Here is a tiny trained network, its code and every weight. The questions are about switching its units off for an input and a target symbol, where a switched-off unit gives its printed mean instead of its output.

import numpy as np


def w(rows, s, z=0):
    codes = np.array(rows[::2]) - 128.0
    scale = np.full(codes.shape[1], s)
    scale[-1] = z or s
    return codes * scale


def f(y):
    return y / 2 * (1 + np.tanh(0.7978845608 * (y + 0.044715 * y**3)))


def softmax(a):
    e = np.exp(a - a.max(-1, keepdims=True))
    return e / e.sum(-1, keepdims=True)


def log_softmax(a):
    a = a - a.max(-1, keepdims=True)
    return a - np.log(np.exp(a).sum(-1, keepdims=True))


def net(x, mask):
    ids = ['ΠΦΩβγδεηλμ'.index(c) for c in x.split()]
    T = len(ids)
    res = E[ids] + P[:T]
    u = 0
    for l in range(2):
        r = res
        for j in range(2):
            rows = slice(2 * j, 2 * j + 2)
            q, k, v = (r @ M[l][rows].T for M in (Q, K, V))
            z = softmax(np.where(np.tri(T) > 0, q @ k.T / 2**0.5, -1e9)) @ v
            o = O[l][rows]
            res = res + np.where(mask[u + j], z, o[:, -1]) @ o[:, :-1]
        u += 2
        y = f(res @ A[l][:, :-1].T + A[l][:, -1])
        res = res + np.where(mask[u : u + 4], y, B[l][:, -1]) @ B[l][:, :-1]
        u += 4
    return log_softmax(res[-1] @ U[:, :-1].T + U[:, -1])


Q, K, V, O, A, B = {}, {}, {}, {}, {}, {}
E = w([
[189,147,176,74,106],'Π',
[201,125,189,106,67],'Φ',
[161,86,98,118,75],'Ω',
[165,148,123,179,86],'β',
[191,139,153,103,76],'γ',
[251,132,84,129,109],'δ',
[128,64,66,107,82],'ε',
[219,98,136,107,192],'η',
[23,211,96,85,126],'λ',
[141,141,87,86,79],'μ',
],0.017)
P = w([
[254,124,171,109,86],'0',
[138,180,164,60,172],'1',
[145,174,171,75,159],'2',
[122,158,197,79,149],'3',
[132,153,184,74,146],'4',
[147,152,180,74,154],'5',
[146,161,178,85,139],'6',
[166,152,179,80,154],'7',
[178,161,188,95,148],'8',
[165,153,169,98,140],'9',
[189,154,178,82,135],'10',
[183,165,189,96,166],'11',
[204,163,178,105,166],'12',
],0.0079)
Q[0] = w([
[250,101,64,132,108],'0.h0',
[27,141,118,176,214],'0.h0',
[127,91,108,119,163],'0.h1',
[109,116,118,192,141],'0.h1',
],0.014)
K[0] = w([
[235,7,165,100,104],'0.h0',
[80,213,148,147,184],'0.h0',
[101,162,165,96,71],'0.h1',
[108,157,135,73,142],'0.h1',
],0.011)
V[0] = w([
[110,115,55,137,64],'0.h0',
[199,149,180,114,54],'0.h0',
[96,148,148,25,44],'0.h1',
[152,224,1,162,224],'0.h1',
],0.0086)
O[0] = w([
[183,192,82,157,137,104],'0.h0',
[148,169,107,200,177,252],'0.h0',
[130,254,138,88,114,155],'0.h1',
[161,129,60,109,172,103],'0.h1',
],0.0092,0.012)
A[0] = w([
[121,135,215,57,109,2],'0.n0',
[254,99,77,233,137,173],'0.n1',
[138,146,198,123,172,20],'0.n2',
[158,119,172,75,181,6],'0.n3',
],0.0099,0.0048)
B[0] = w([
[145,88,49,226,223,134],'0.n0',
[43,154,162,51,118,252],'0.n1',
[163,92,8,204,165,150],'0.n2',
[80,192,121,90,1,142],'0.n3',
],0.008,0.014)
Q[1] = w([
[100,215,206,10,134],'1.h0',
[72,78,71,87,131],'1.h0',
[95,170,91,223,60],'1.h1',
[92,37,102,186,195],'1.h1',
],0.012)
K[1] = w([
[137,72,203,58,36],'1.h0',
[172,181,85,187,135],'1.h0',
[177,157,106,93,157],'1.h1',
[122,93,125,162,246],'1.h1',
],0.011)
V[1] = w([
[112,172,135,147,234],'1.h0',
[254,125,160,141,87],'1.h0',
[197,171,48,34,165],'1.h1',
[113,88,37,159,233],'1.h1',
],0.0091)
O[1] = w([
[104,153,226,75,176,144],'1.h0',
[205,139,141,244,197,127],'1.h0',
[193,162,114,78,253,177],'1.h1',
[202,165,193,121,2,11],'1.h1',
],0.0082,0.013)
A[1] = w([
[139,83,170,105,51,120],'1.n0',
[98,106,103,190,143,50],'1.n1',
[119,198,103,120,126,241],'1.n2',
[112,2,69,152,115,1],'1.n3',
],0.008,0.0075)
B[1] = w([
[82,210,64,118,147,123],'1.n0',
[119,136,90,203,172,120],'1.n1',
[128,105,109,137,23,246],'1.n2',
[160,120,250,80,181,124],'1.n3',
],0.012)
U = w([
[208,210,124,108,106,116],'Π',
[83,157,171,184,152,187],'Φ',
[57,48,155,125,131,209],'Ω',
[51,244,210,177,79,142],'β',
[172,214,151,132,47,171],'γ',
[99,209,141,50,107,23],'δ',
[110,2,129,119,44,255],'ε',
[97,124,146,92,215,101],'η',
[33,199,63,168,117,16],'λ',
[145,195,27,139,47,90],'μ',
],0.0069,0.0066)

Each question gives the input, a string of symbols that net reads in full, and the target symbol t.
The units are the heads (2 rows each of Q, K, V and O) and the neurons (one row each of A and B). Each row of codes is followed by its name. A weight is (code - 128) times the scale printed after its matrix; where a second scale follows, it is the last column's (O, A, B and U).
mask holds one flag per unit, layer by layer, with each layer's heads first. A switched-off unit (its flag False) gives its mean, the last column of its rows in O or B, instead of its output. The means were averaged over made-up inputs and are rounded, as every weight is.
A unit's drop is (log p(t) with every unit on - log p(t) with that unit switched off) / (log p(t) with every unit on - log p(t) with every unit switched off).
The circuit of an input: a set's keep is (log p(t) with only the set's units on - log p(t) with every unit switched off) / (log p(t) with every unit on - log p(t) with every unit switched off). Starting from all 12 units, units are removed one at a time, each time the one whose removal leaves the highest keep (on an exact tie, the one counted first), for as long as the keep stays at least 0.8.
units of the circuit, in order: the units of the circuit, biggest drop first
unit that matters most: the unit with the biggest drop
top k neurons: the k neurons with the biggest drops, biggest first
top k neurons in layer l: the k neurons of layer l with the biggest drops, biggest first
which heads matter: for each layer, one digit per head in row order, 1 if its drop is at least 0.15 and else 0, layers parted by /
input μ γ λ ε λ γ δ ε δ η ε γ, target η: which heads matter => 11 / 01
input μ η β ε Φ Φ ε μ μ Φ λ δ δ, target η: top 3 neurons in layer 0 => 0.n1, 0.n0, 0.n2
input μ δ Φ, target η: units of the circuit, in order => 1.h1, 0.h1
input δ β η η η μ η Π η η, target δ: top 2 neurons => 0.n1, 0.n3
input μ β δ Π η Φ, target η: which heads matter => 11 / 01
input μ δ δ, target η: units of the circuit, in order => 1.h1, 0.h1
input η γ β η δ, target ε: unit that matters most => 0.h1
input η η γ, target ε: top 2 neurons => 0.n1, 0.n3
input Π Φ μ Φ, target Φ: which heads matter => 00 / 10
input μ η δ η δ η δ η Π γ μ, target η: which heads matter => 11 / 01
input ε Π ε Φ μ β Ω β Π μ, target μ: top 2 neurons => 0.n1, 1.n2
input λ μ λ ε, target Π: which heads matter => 01 / 01
input Φ Ω Φ μ ε β, target β: which heads matter => 11 / 01
input η Ω Φ β Φ δ, target ε: units of the circuit, in order => 0.h0, 1.h1
input η Ω γ γ, target ε: units of the circuit, in order => 0.h1, 1.h1, 0.h0
input η Π η η β η, target ε: units of the circuit, in order => 1.h1, 0.h0
input δ ε λ η, target δ: units of the circuit, in order => 1.h0, 0.h0
input γ η Φ Π γ, target Φ: which heads matter => 01 / 11
input η Π Φ, target ε: which heads matter => 11 / 01
input Φ δ β δ, target β: unit that matters most => 0.h0
input Π δ δ, target δ: top 3 neurons in layer 0 => 0.n1, 0.n0, 0.n2
input η δ η Ω Φ η Φ μ, target ε: units of the circuit, in order => 0.h1, 0.h0, 1.h1
input η Φ Φ, target ε: top neuron in layer 0 => 0.n1
input Φ ε Φ Ω λ ε η λ δ, target β: top 2 neurons => 0.n1, 0.n0
input Φ Π η Ω β η Π Φ Φ Π γ, target β: top 2 neurons => 0.n0, 0.n1
input δ η δ, target δ: which heads matter => 11 / 10
input Φ μ Φ η λ Ω Φ β, target β: top 4 neurons => 0.n1, 0.n0, 0.n2, 0.n3
input μ λ δ λ δ Π β Ω, target η: top 2 neurons => 0.n2, 0.n0
input Φ Φ Φ, target Φ: unit that matters most => 1.h0
input μ η λ δ δ η Ω, target η: top 3 neurons in layer 0 => 0.n2, 0.n0, 0.n1
